Below is a small trained network, with its code and all its weights. Each question gives an input and a class and asks what happens when units are switched off, that is, made to give their printed mean instead of their output.

import numpy as np


def w(rows, s, z=0):
    codes = np.array(rows[::2]) - 128.0
    scale = np.full(codes.shape[1], s)
    scale[-1] = z or s
    return codes * scale


def norm(h):
    return h / np.sqrt((h * h).mean(-1, keepdims=True) + 1e-5)


def f(y):
    return y / 2 * (1 + np.tanh(0.7978845608 * (y + 0.044715 * y**3)))


def log_softmax(a):
    a = a - a.max(-1, keepdims=True)
    return a - np.log(np.exp(a).sum(-1, keepdims=True))


def net(x, mask):
    res = np.array(x, float).reshape(1, 7) / 4 @ E
    u = 0
    for l in range(3):
        y = f(norm(res) @ A[l][:, :-1].T + A[l][:, -1])
        res = res + np.where(mask[u : u + 13], y, B[l][:, -1]) @ B[l][:, :-1]
        u += 13
    return log_softmax(norm(res)[-1] @ U[:, :-1].T + U[:, -1])


A, B = {}, {}
E = w([
[127,127,125,129,128],'x0',
[123,100,153,24,136],'x1',
[127,128,127,128,131],'x2',
[131,3,199,168,99],'x3',
[127,128,129,128,130],'x4',
[11,165,183,144,60],'x5',
[130,129,130,128,127],'x6',
],0.0033)
A[0] = w([
[173,178,40,91,190,162],'0.n0',
[139,146,125,122,173,108],'0.n1',
[62,231,116,100,71,93],'0.n2',
[116,96,128,2,115,234],'0.n3',
[192,64,135,140,113,42],'0.n4',
[116,131,132,128,144,117],'0.n5',
[77,108,185,147,118,59],'0.n6',
[83,170,148,50,96,4],'0.n7',
[130,125,118,119,144,101],'0.n8',
[75,104,163,144,129,50],'0.n9',
[60,122,163,132,113,105],'0.n10',
[139,98,118,71,121,138],'0.n11',
[129,136,136,127,136,119],'0.n12',
],0.0062,0.002)
B[0] = w([
[127,136,138,122,3,248],'0.n0',
[112,117,142,135,95,132],'0.n1',
[91,102,109,143,233,235],'0.n2',
[121,154,183,77,149,252],'0.n3',
[90,113,123,149,192,156],'0.n4',
[127,122,118,120,122,125],'0.n5',
[189,166,96,116,86,161],'0.n6',
[108,80,41,74,133,170],'0.n7',
[127,114,147,140,117,122],'0.n8',
[187,152,109,115,91,141],'0.n9',
[135,175,92,93,100,173],'0.n10',
[128,149,177,134,141,154],'0.n11',
[117,115,119,122,122,125],'0.n12',
],0.0055,0.0032)
A[1] = w([
[145,57,121,205,165,47],'1.n0',
[135,82,143,167,151,120],'1.n1',
[136,174,68,179,53,95],'1.n2',
[161,79,91,59,117,101],'1.n3',
[130,138,194,66,254,108],'1.n4',
[77,133,184,117,55,109],'1.n5',
[149,157,115,116,156,120],'1.n6',
[110,150,20,202,196,5],'1.n7',
[192,196,95,110,177,132],'1.n8',
[165,85,140,33,139,85],'1.n9',
[163,166,111,184,42,49],'1.n10',
[128,106,146,33,47,24],'1.n11',
[122,77,107,148,140,114],'1.n12',
],0.0057,0.0029)
B[1] = w([
[178,195,57,84,149,160],'1.n0',
[168,172,86,114,156,143],'1.n1',
[100,19,158,173,139,231],'1.n2',
[79,187,166,160,126,152],'1.n3',
[87,3,116,174,125,252],'1.n4',
[194,142,97,103,90,189],'1.n5',
[106,90,161,130,118,125],'1.n6',
[126,190,214,164,113,159],'1.n7',
[90,91,163,116,64,145],'1.n8',
[119,146,196,171,121,206],'1.n9',
[88,22,132,123,139,205],'1.n10',
[181,245,138,130,111,204],'1.n11',
[113,195,98,111,134,122],'1.n12',
],0.0052,0.002)
A[2] = w([
[108,117,83,91,165,120],'2.n0',
[102,183,198,155,231,110],'2.n1',
[106,192,196,98,133,118],'2.n2',
[54,44,59,219,218,96],'2.n3',
[129,111,56,182,85,138],'2.n4',
[96,118,147,150,207,93],'2.n5',
[151,61,154,117,174,104],'2.n6',
[100,231,69,79,70,141],'2.n7',
[51,84,207,90,77,97],'2.n8',
[163,82,153,137,236,126],'2.n9',
[173,71,67,227,65,145],'2.n10',
[148,87,108,254,164,4],'2.n11',
[138,177,15,204,212,82],'2.n12',
],0.0059,0.0033)
B[2] = w([
[139,113,112,121,165,134],'2.n0',
[63,118,131,176,100,151],'2.n1',
[167,113,98,153,86,170],'2.n2',
[192,152,166,103,62,253],'2.n3',
[85,77,112,154,123,175],'2.n4',
[89,168,142,113,133,140],'2.n5',
[84,152,152,174,131,152],'2.n6',
[160,99,181,153,147,192],'2.n7',
[193,165,43,145,148,208],'2.n8',
[113,126,149,162,167,170],'2.n9',
[62,70,49,88,151,255],'2.n10',
[134,150,137,62,131,176],'2.n11',
[253,196,78,187,133,170],'2.n12',
],0.0058,0.0034)
U = w([
[95,23,44,138,68,249],'0',
[225,165,192,64,46,250],'1',
[77,236,119,246,96,7],'2',
[35,171,116,35,211,33],'3',
[241,150,39,186,202,46],'4',
[129,75,240,171,211,79],'5',
],0.014,0.0014)

Each question gives the input, the list of numbers given to net, and the class t.
The units are the neurons (one row each of A and B). Each row of codes is followed by its name. A weight is (code - 128) times the scale printed after its matrix; where a second scale follows, it is the last column's (A, B and U).
mask holds one flag per neuron, layer by layer. A switched-off neuron (its flag False) gives its mean, the last column of its row in B, instead of its output. The means were averaged over made-up inputs and are rounded, as every weight is.
A unit's drop is (log p(t) with every unit on - log p(t) with that unit switched off) / (log p(t) with every unit on - log p(t) with every unit switched off).
The circuit of an input: a set's keep is (log p(t) with only the set's units on - log p(t) with every unit switched off) / (log p(t) with every unit on - log p(t) with every unit switched off). Starting from the 12 units with the biggest drops (on a tie, the unit counted first), units are removed one at a time, each time the one whose removal leaves the highest keep (on an exact tie, the one counted first), for as long as the keep stays at least 0.8.
units of the circuit, in order: the units of the circuit, biggest drop first
top k neurons: the k neurons with the biggest drops, biggest first
k most important neurons of layer l: the k neurons of layer l with the biggest drops, biggest first
drop when u is switched off: that unit's drop, to one decimal
input [0,7,0,7,-2,0,8], class 5: units of the circuit, in order -> 0.n0; 2.n6
input [-4,7,-1,-8,0,0,7], class 1: units of the circuit, in order -> 0.n0
input [-5,-8,-3,8,0,-1,-3], class 4: units of the circuit, in order -> 0.n0; 1.n0
input [3,1,-3,-6,-1,-2,4], class 1: top 3 neurons -> 1.n4; 0.n0; 1.n11
input [8,-8,3,7,1,-1,-5], class 4: units of the circuit, in order -> 0.n0; 1.n0
input [-2,1,1,-1,-7,8,1], class 3: units of the circuit, in order -> 0.n2; 0.n0
input [-4,0,3,8,-4,-1,-4], class 4: 2 most important neurons of layer 0 -> 0.n0; 0.n3
input [-8,-1,0,4,8,0,1], class 4: top 2 neurons -> 0.n0; 0.n4
input [6,7,6,1,-1,-3,-8], class 5: top 2 neurons -> 1.n4; 2.n3
input [-2,4,-4,0,-7,8,6], class 3: top 3 neurons -> 0.n2; 0.n0; 2.n3
input [-5,4,1,7,-3,1,-4], class 1: 2 most important neurons of layer 0 -> 0.n2; 0.n6
input [8,1,8,2,-1,-7,8], class 5: top 3 neurons -> 2.n8; 1.n9; 1.n11
input [4,-5,-1,1,3,7,7], class 0: top 2 neurons -> 0.n6; 0.n4
input [4,8,-8,2,-5,-6,6], class 5: top neuron -> 1.n4
input [-7,-8,-2,1,5,6,-2], class 0: 2 most important neurons of layer 0 -> 0.n4; 0.n6
input [-5,0,-1,-2,0,-6,3], class 0: top 2 neurons -> 0.n3; 1.n10
input [-4,0,-7,3,0,0,0], class 4: drop when 0.n0 is switched off -> 1.2
input [2,-2,-6,5,-6,-1,3], class 4: drop when 0.n0 is switched off -> 0.4
input [-4,5,-1,8,5,2,6], class 1: drop when 0.n2 is switched off -> 1.2
input [-2,-7,-2,4,2,8,-2], class 0: drop when 0.n2 is switched off -> 0.0
input [-8,-2,2,-8,4,-5,-7], class 0: top neuron -> 0.n0
